Below is a small trained network, with its code and all its weights. Each question gives an input and a class and asks what happens when units are switched off, that is, made to give their printed mean instead of their output.

import numpy as np


def w(rows, s, z=0):
    codes = np.array(rows[::2]) - 128.0
    scale = np.full(codes.shape[1], s)
    scale[-1] = z or s
    return codes * scale


def norm(h):
    return h / np.sqrt((h * h).mean(-1, keepdims=True) + 1e-5)


def f(y):
    return np.maximum(y, 0)


def log_softmax(a):
    a = a - a.max(-1, keepdims=True)
    return a - np.log(np.exp(a).sum(-1, keepdims=True))


def net(x, mask):
    res = np.array(x, float).reshape(1, 7) / 4 @ E
    u = 0
    for l in range(2):
        y = f(norm(res) @ A[l][:, :-1].T + A[l][:, -1])
        res = res + np.where(mask[u : u + 8], y, B[l][:, -1]) @ B[l][:, :-1]
        u += 8
    return log_softmax(norm(res)[-1] @ U[:, :-1].T + U[:, -1])


A, B = {}, {}
E = w([
[106,75,89,138,43,42,119],'x0',
[178,216,164,121,109,20,169],'x1',
[87,65,131,69,228,232,187],'x2',
[84,127,169,197,156,114,130],'x3',
[54,164,191,150,31,170,127],'x4',
[215,215,90,161,113,108,122],'x5',
[125,154,1,47,83,102,71],'x6',
],0.0066)
A[0] = w([
[231,217,189,2,68,147,140,118],'0.n0',
[44,91,140,130,130,133,106,96],'0.n1',
[158,113,141,135,151,52,9,179],'0.n2',
[103,127,62,164,66,155,41,208],'0.n3',
[88,167,105,211,113,178,90,152],'0.n4',
[183,179,58,36,153,130,123,175],'0.n5',
[132,195,189,123,158,193,198,5],'0.n6',
[129,117,199,214,86,100,142,49],'0.n7',
],0.0083,0.0021)
B[0] = w([
[69,127,98,117,191,213,218,232],'0.n0',
[169,136,140,144,25,71,179,191],'0.n1',
[105,110,130,99,142,149,248,223],'0.n2',
[160,70,149,56,45,82,155,239],'0.n3',
[157,228,97,219,55,112,110,191],'0.n4',
[108,178,3,245,167,190,49,254],'0.n5',
[72,45,168,38,58,117,145,219],'0.n6',
[72,160,152,162,188,150,63,214],'0.n7',
],0.0069,0.0051)
A[1] = w([
[125,155,143,160,98,101,20,125],'1.n0',
[184,86,153,197,126,197,195,204],'1.n1',
[165,86,51,159,65,50,151,216],'1.n2',
[181,123,2,75,132,145,142,128],'1.n3',
[58,182,203,65,62,143,136,253],'1.n4',
[126,103,50,135,172,153,119,79],'1.n5',
[94,73,147,71,81,56,135,156],'1.n6',
[97,115,92,79,161,46,169,155],'1.n7',
],0.0097,0.0031)
B[1] = w([
[76,163,64,97,89,142,139,160],'1.n0',
[70,76,148,128,156,1,88,219],'1.n1',
[82,84,190,22,125,122,164,246],'1.n2',
[152,185,163,170,107,107,90,254],'1.n3',
[215,84,89,138,118,163,222,252],'1.n4',
[131,202,144,94,184,201,143,202],'1.n5',
[129,54,105,134,203,146,166,201],'1.n6',
[59,116,154,217,103,189,171,186],'1.n7',
],0.0091,0.0075)
U = w([
[106,79,175,149,170,22,61,83],'0',
[215,118,161,170,69,142,80,2],'1',
[119,234,107,177,59,83,141,190],'2',
[82,5,133,61,107,145,208,201],'3',
[132,181,75,97,219,224,59,121],'4',
[146,132,88,32,50,114,22,30],'5',
],0.012,0.0056)

Each question gives the input, the list of numbers given to net, and the class t.
The units are the neurons (one row each of A and B). Each row of codes is followed by its name. A weight is (code - 128) times the scale printed after its matrix; where a second scale follows, it is the last column's (A, B and U).
mask holds one flag per neuron, layer by layer. A switched-off neuron (its flag False) gives its mean, the last column of its row in B, instead of its output. The means were averaged over made-up inputs and are rounded, as every weight is.
A unit's drop is (log p(t) with every unit on - log p(t) with that unit switched off) / (log p(t) with every unit on - log p(t) with every unit switched off).
The circuit of an input: a set's keep is (log p(t) with only the set's units on - log p(t) with every unit switched off) / (log p(t) with every unit on - log p(t) with every unit switched off). Starting from the 12 units with the biggest drops (on a tie, the unit counted first), units are removed one at a time, each time the one whose removal leaves the highest keep (on an exact tie, the one counted first), for as long as the keep stays at least 0.8.
units of the circuit, in order: the units of the circuit, biggest drop first
most important unit: the unit with the biggest drop
top k neurons: the k neurons with the biggest drops, biggest first
top k neurons in layer l: the k neurons of layer l with the biggest drops, biggest first
drop of u: that unit's drop, to one decimal
input [-3,8,2,-3,-1,4,-1], class 4: units of the circuit, in order : (0.n0 0.n5)
input [5,-3,1,-6,-5,7,4], class 4: units of the circuit, in order : (0.n5)
input [-1,1,-4,4,-1,-5,-5], class 0: top 2 neurons : (0.n3 1.n2)
input [-7,2,-8,-1,-6,2,5], class 4: units of the circuit, in order : (0.n5 0.n0)
input [-4,-7,4,8,3,8,2], class 2: top 3 neurons in layer 0 : (0.n4 0.n2 0.n0)
input [-3,-3,5,-7,6,-3,8], class 4: units of the circuit, in order : (0.n5 1.n2)
input [-8,-8,2,1,-3,2,-6], class 0: units of the circuit, in order : (1.n1 1.n4)
input [1,-4,0,5,5,1,-4], class 2: top 3 neurons : (0.n4 0.n7 1.n2)
input [4,8,-8,3,-8,-2,-3], class 3: top 3 neurons in layer 0 : (0.n2 0.n5 0.n4)
input [3,-1,4,4,-8,5,-2], class 4: top 2 neurons : (1.n5 0.n3)
input [-5,-3,-5,5,2,-3,-1], class 2: top 2 neurons : (0.n4 0.n7)
input [1,-5,2,8,6,4,-4], class 2: top 2 neurons in layer 1 : (1.n2 1.n6)
input [-2,5,-4,-4,-8,-1,2], class 4: top 2 neurons : (0.n5 1.n5)
input [8,7,-3,-6,6,3,-5], class 3: most important unit : 0.n5
input [8,-7,-7,5,2,6,-5], class 3: top 2 neurons in layer 1 : (1.n2 1.n3)
input [-1,-5,-2,2,8,1,-2], class 2: top 3 neurons in layer 1 : (1.n2 1.n0 1.n6)
input [3,-8,2,-2,0,4,5], class 5: drop of 1.n2 : 0.1
input [4,4,-6,-4,0,2,1], class 3: drop of 1.n2 : 0.8
input [7,5,-7,-5,1,-3,3], class 3: drop of 1.n0 : 0.0
input [5,7,-8,0,2,0,7], class 3: top neuron : (1.n2)
input [7,-6,1,7,-3,7,-6], class 0: drop of 1.n1 : 0.1
